Below is a small trained network, with its code and all its weights. Each question gives an input and a target symbol and asks what happens when units are switched off, that is, made to give their printed mean instead of their output.

import numpy as np


def w(rows, s, z=0):
    codes = np.array(rows[::2]) - 128.0
    scale = np.full(codes.shape[1], s)
    scale[-1] = z or s
    return codes * scale


def f(y):
    return y / 2 * (1 + np.tanh(0.7978845608 * (y + 0.044715 * y**3)))


def softmax(a):
    e = np.exp(a - a.max(-1, keepdims=True))
    return e / e.sum(-1, keepdims=True)


def log_softmax(a):
    a = a - a.max(-1, keepdims=True)
    return a - np.log(np.exp(a).sum(-1, keepdims=True))


def net(x, mask):
    ids = ['αβδζθπστφω'.index(c) for c in x.split()]
    T = len(ids)
    res = E[ids] + P[:T]
    u = 0
    for l in range(2):
        q, k, v = (res @ M[l].T for M in (Q, K, V))
        z = softmax(np.where(np.tri(T) > 0, q @ k.T / 3**0.5, -1e9)) @ v
        res = res + np.where(mask[u], z, O[l][:, -1]) @ O[l][:, :-1]
        u += 1
        y = f(res @ A[l][:, :-1].T + A[l][:, -1])
        res = res + np.where(mask[u : u + 16], y, B[l][:, -1]) @ B[l][:, :-1]
        u += 16
    return log_softmax(res[-1] @ U[:, :-1].T + U[:, -1])


Q, K, V, O, A, B = {}, {}, {}, {}, {}, {}
E = w([
[95,109,149,49,89,107,127],'α',
[54,25,26,139,188,172,184],'β',
[106,113,159,48,77,110,144],'δ',
[84,107,141,52,92,111,128],'ζ',
[132,61,196,214,176,23,64],'θ',
[97,107,117,106,127,122,132],'π',
[178,152,88,242,44,186,2],'σ',
[106,113,159,47,89,129,148],'τ',
[74,105,135,92,83,134,138],'φ',
[88,108,144,83,75,133,146],'ω',
],0.0085)
P = w([
[78,41,47,2,20,141,121],'0',
[88,49,198,123,125,209,94],'1',
[116,86,178,140,113,176,132],'2',
[122,105,153,157,122,145,136],'3',
[135,159,154,134,131,155,143],'4',
[134,169,135,146,135,140,140],'5',
[134,174,123,148,143,122,135],'6',
[133,185,116,153,143,99,141],'7',
[141,189,112,145,152,95,138],'8',
[143,193,97,142,166,100,123],'9',
[156,191,86,140,163,76,120],'10',
],0.0074)
Q[0] = w([
[178,156,32,254,170,77,145],'L0H1',
[154,115,208,191,174,23,61],'L0H1',
[139,162,50,122,180,135,231],'L0H1',
],0.0053)
K[0] = w([
[146,105,24,217,66,229,46],'L0H1',
[160,180,150,156,74,129,32],'L0H1',
[54,89,94,137,141,253,193],'L0H1',
],0.0054)
V[0] = w([
[99,115,179,126,253,46,198],'L0H1',
[80,86,167,34,102,45,170],'L0H1',
[76,86,54,93,219,184,210],'L0H1',
],0.0069)
O[0] = w([
[80,104,254,253,241,140,221,124],'L0H1',
[41,25,246,154,97,253,110,255],'L0H1',
[68,58,137,55,238,103,248,147],'L0H1',
],0.0059,0.002)
A[0] = w([
[38,106,131,2,124,178,179,112],'L0N1',
[29,73,124,139,120,158,171,197],'L0N2',
[137,140,190,161,182,84,87,127],'L0N3',
[199,246,73,125,76,72,86,127],'L0N4',
[158,231,44,106,107,61,140,155],'L0N5',
[58,114,198,185,199,138,125,214],'L0N6',
[70,149,123,161,138,198,206,128],'L0N7',
[87,150,50,13,96,120,138,220],'L0N8',
[145,110,36,46,76,103,141,28],'L0N9',
[132,119,212,229,182,51,93,185],'L0N10',
[115,135,84,85,197,99,209,70],'L0N11',
[53,92,98,132,126,128,173,211],'L0N12',
[173,171,38,129,206,99,226,145],'L0N13',
[94,122,103,110,191,140,196,88],'L0N14',
[179,226,58,79,75,163,71,253],'L0N15',
[157,213,216,107,160,130,196,110],'L0N16',
],0.0069,0.005)
B[0] = w([
[178,182,73,143,156,128,182,204],'L0N1',
[132,91,153,53,70,135,120,238],'L0N2',
[179,94,111,173,190,158,105,170],'L0N3',
[154,131,124,88,133,106,78,167],'L0N4',
[103,137,189,52,109,194,90,148],'L0N5',
[174,146,164,143,124,221,131,253],'L0N6',
[122,116,117,63,72,128,139,156],'L0N7',
[144,189,87,106,103,199,152,184],'L0N8',
[91,62,1,95,141,176,108,124],'L0N9',
[131,132,135,166,177,225,120,243],'L0N10',
[182,208,178,95,87,99,84,141],'L0N11',
[132,126,171,63,110,157,120,212],'L0N12',
[164,197,213,53,113,55,70,145],'L0N13',
[172,183,145,90,49,118,101,150],'L0N14',
[134,192,186,89,84,71,79,179],'L0N15',
[32,28,43,112,158,160,133,120],'L0N16',
],0.0072,0.0069)
Q[1] = w([
[137,183,90,167,160,130,181],'L1H1',
[84,1,67,152,156,117,186],'L1H1',
[141,191,101,160,181,137,221],'L1H1',
],0.0065)
K[1] = w([
[168,184,70,159,214,171,166],'L1H1',
[71,70,24,104,117,254,145],'L1H1',
[201,145,90,175,199,192,180],'L1H1',
],0.0074)
V[1] = w([
[86,99,129,120,144,168,199],'L1H1',
[127,155,97,1,57,89,147],'L1H1',
[111,44,191,157,137,178,206],'L1H1',
],0.0082)
O[1] = w([
[71,111,179,78,131,137,28,89],'L1H1',
[90,149,164,93,254,209,193,254],'L1H1',
[90,165,116,78,79,108,31,110],'L1H1',
],0.0076,0.0072)
A[1] = w([
[98,76,68,85,23,136,58,208],'L1N1',
[151,111,39,210,116,28,147,78],'L1N2',
[151,135,113,64,148,167,172,14],'L1N3',
[121,168,133,65,154,140,169,87],'L1N4',
[146,126,108,162,142,110,204,66],'L1N5',
[34,58,133,99,168,170,83,105],'L1N6',
[111,179,59,142,108,118,188,126],'L1N7',
[81,15,36,169,101,50,132,137],'L1N8',
[104,179,105,77,63,62,127,188],'L1N9',
[110,49,2,167,70,33,141,100],'L1N10',
[123,88,63,211,69,36,83,61],'L1N11',
[168,93,119,146,32,116,148,254],'L1N12',
[55,170,177,99,157,166,72,153],'L1N13',
[141,199,206,93,51,91,92,195],'L1N14',
[104,147,176,214,210,148,173,146],'L1N15',
[160,167,62,209,152,149,157,106],'L1N16',
],0.007,0.0046)
B[1] = w([
[80,164,109,85,211,118,203,234],'L1N1',
[203,126,71,63,98,242,175,151],'L1N2',
[103,114,175,219,114,104,89,230],'L1N3',
[130,148,159,196,87,137,87,234],'L1N4',
[105,110,198,89,108,132,51,189],'L1N5',
[75,131,62,83,52,80,170,223],'L1N6',
[55,84,163,50,91,116,37,155],'L1N7',
[106,205,128,8,122,181,95,143],'L1N8',
[43,70,155,127,37,152,1,154],'L1N9',
[119,201,127,20,110,143,9,144],'L1N10',
[129,200,158,169,198,51,191,181],'L1N11',
[190,90,62,125,153,225,252,184],'L1N12',
[109,127,143,165,92,7,134,254],'L1N13',
[92,98,192,167,189,121,149,213],'L1N14',
[110,154,65,38,84,145,105,254],'L1N15',
[50,78,183,125,79,73,80,195],'L1N16',
],0.0063,0.011)
U = w([
[66,105,84,37,112,101,136,240],'α',
[163,188,132,83,223,128,171,134],'β',
[120,127,104,138,135,146,142,35],'δ',
[173,107,95,134,93,164,193,207],'ζ',
[102,143,193,167,39,104,1,125],'θ',
[97,127,199,235,204,45,173,114],'π',
[131,87,126,126,177,198,162,37],'σ',
[119,126,109,135,137,154,143,16],'τ',
[128,122,110,132,133,143,149,54],'φ',
[118,131,113,131,137,144,142,1],'ω',
],0.0074,0.0049)

Each question gives the input, a string of symbols that net reads in full, and the target symbol t.
The units are the heads (3 rows each of Q, K, V and O) and the neurons (one row each of A and B). Each row of codes is followed by its name. A weight is (code - 128) times the scale printed after its matrix; where a second scale follows, it is the last column's (O, A, B and U).
mask holds one flag per unit, layer by layer, with each layer's heads first. A switched-off unit (its flag False) gives its mean, the last column of its rows in O or B, instead of its output. The means were averaged over made-up inputs and are rounded, as every weight is.
A unit's drop is (log p(t) with every unit on - log p(t) with that unit switched off) / (log p(t) with every unit on - log p(t) with every unit switched off).
The circuit of an input: a set's keep is (log p(t) with only the set's units on - log p(t) with every unit switched off) / (log p(t) with every unit on - log p(t) with every unit switched off). Starting from the 12 units with the biggest drops (on a tie, the unit counted first), units are removed one at a time, each time the one whose removal leaves the highest keep (on an exact tie, the one counted first), for as long as the keep stays at least 0.8.
units of the circuit, in order: the units of the circuit, biggest drop first
most important unit: the unit with the biggest drop
top k neurons: the k neurons with the biggest drops, biggest first
top k neurons in layer l: the k neurons of layer l with the biggest drops, biggest first
input σ θ θ π θ α β θ θ α θ, target ζ: most important unit => L0N9
input β θ ω δ ζ θ θ, target π: top 4 neurons in layer 1 => [L1N11, L1N15, L1N1, L1N14]
input θ θ σ, target ζ: units of the circuit, in order => [L1H1, L0H1, L0N15, L1N12]
input ζ θ β π β θ β θ θ, target β: top 3 neurons => [L0N10, L0N2, L0N6]
input θ φ θ θ θ σ π, target ζ: units of the circuit, in order => [L0H1, L1H1, L0N15]
input θ θ θ θ ω α θ σ ω ζ, target ζ: top 2 neurons => [L0N15, L0N2]
input ζ ζ π θ θ π θ θ β θ, target β: top 3 neurons => [L0N10, L1N11, L0N2]
input π θ θ θ, target π: top 4 neurons => [L0N6, L0N1, L0N10, L0N8]
input β δ θ δ β θ, target θ: top 2 neurons => [L0N1, L0N6]
input β θ θ β β, target π: top 2 neurons in layer 1 => [L1N3, L1N15]
input θ τ β θ, target θ: top 2 neurons => [L0N1, L1N12]
input ω β τ δ θ δ β π β, target π: top 2 neurons in layer 0 => [L0N13, L0N11]
input π β π β β, target β: top 4 neurons => [L0N11, L0N13, L0N14, L0N1]
input θ θ θ θ π β β τ δ π, target θ: top neuron in layer 0 => [L0N13]
input σ θ β, target σ: top 3 neurons => [L1N15, L0N15, L0N2]
input σ θ θ ω β τ, target ζ: top 2 neurons => [L0N9, L0N8]
input α β θ β θ β β θ π π, target θ: top 3 neurons in layer 1 => [L1N1, L1N12, L1N11]
input π δ α θ, target α: top 2 neurons => [L0N1, L1N6]
input σ α φ, target σ: top 2 neurons => [L1N15, L0N15]
input β θ ω β θ τ β β, target β: most important unit => L0N11
input θ σ π δ, target ζ: top 2 neurons in layer 0 => [L0N15, L0N2]
input β β π φ π ω β θ, target α: top 2 neurons in layer 0 => [L0N1, L0N8]
input β σ θ θ θ φ β, target ζ: top 2 neurons => [L0N8, L0N9]
input σ ω θ θ, target σ: top 2 neurons => [L1N15, L0N15]
input ζ θ φ σ θ θ π π, target ζ: top 2 neurons in layer 0 => [L0N2, L0N12]
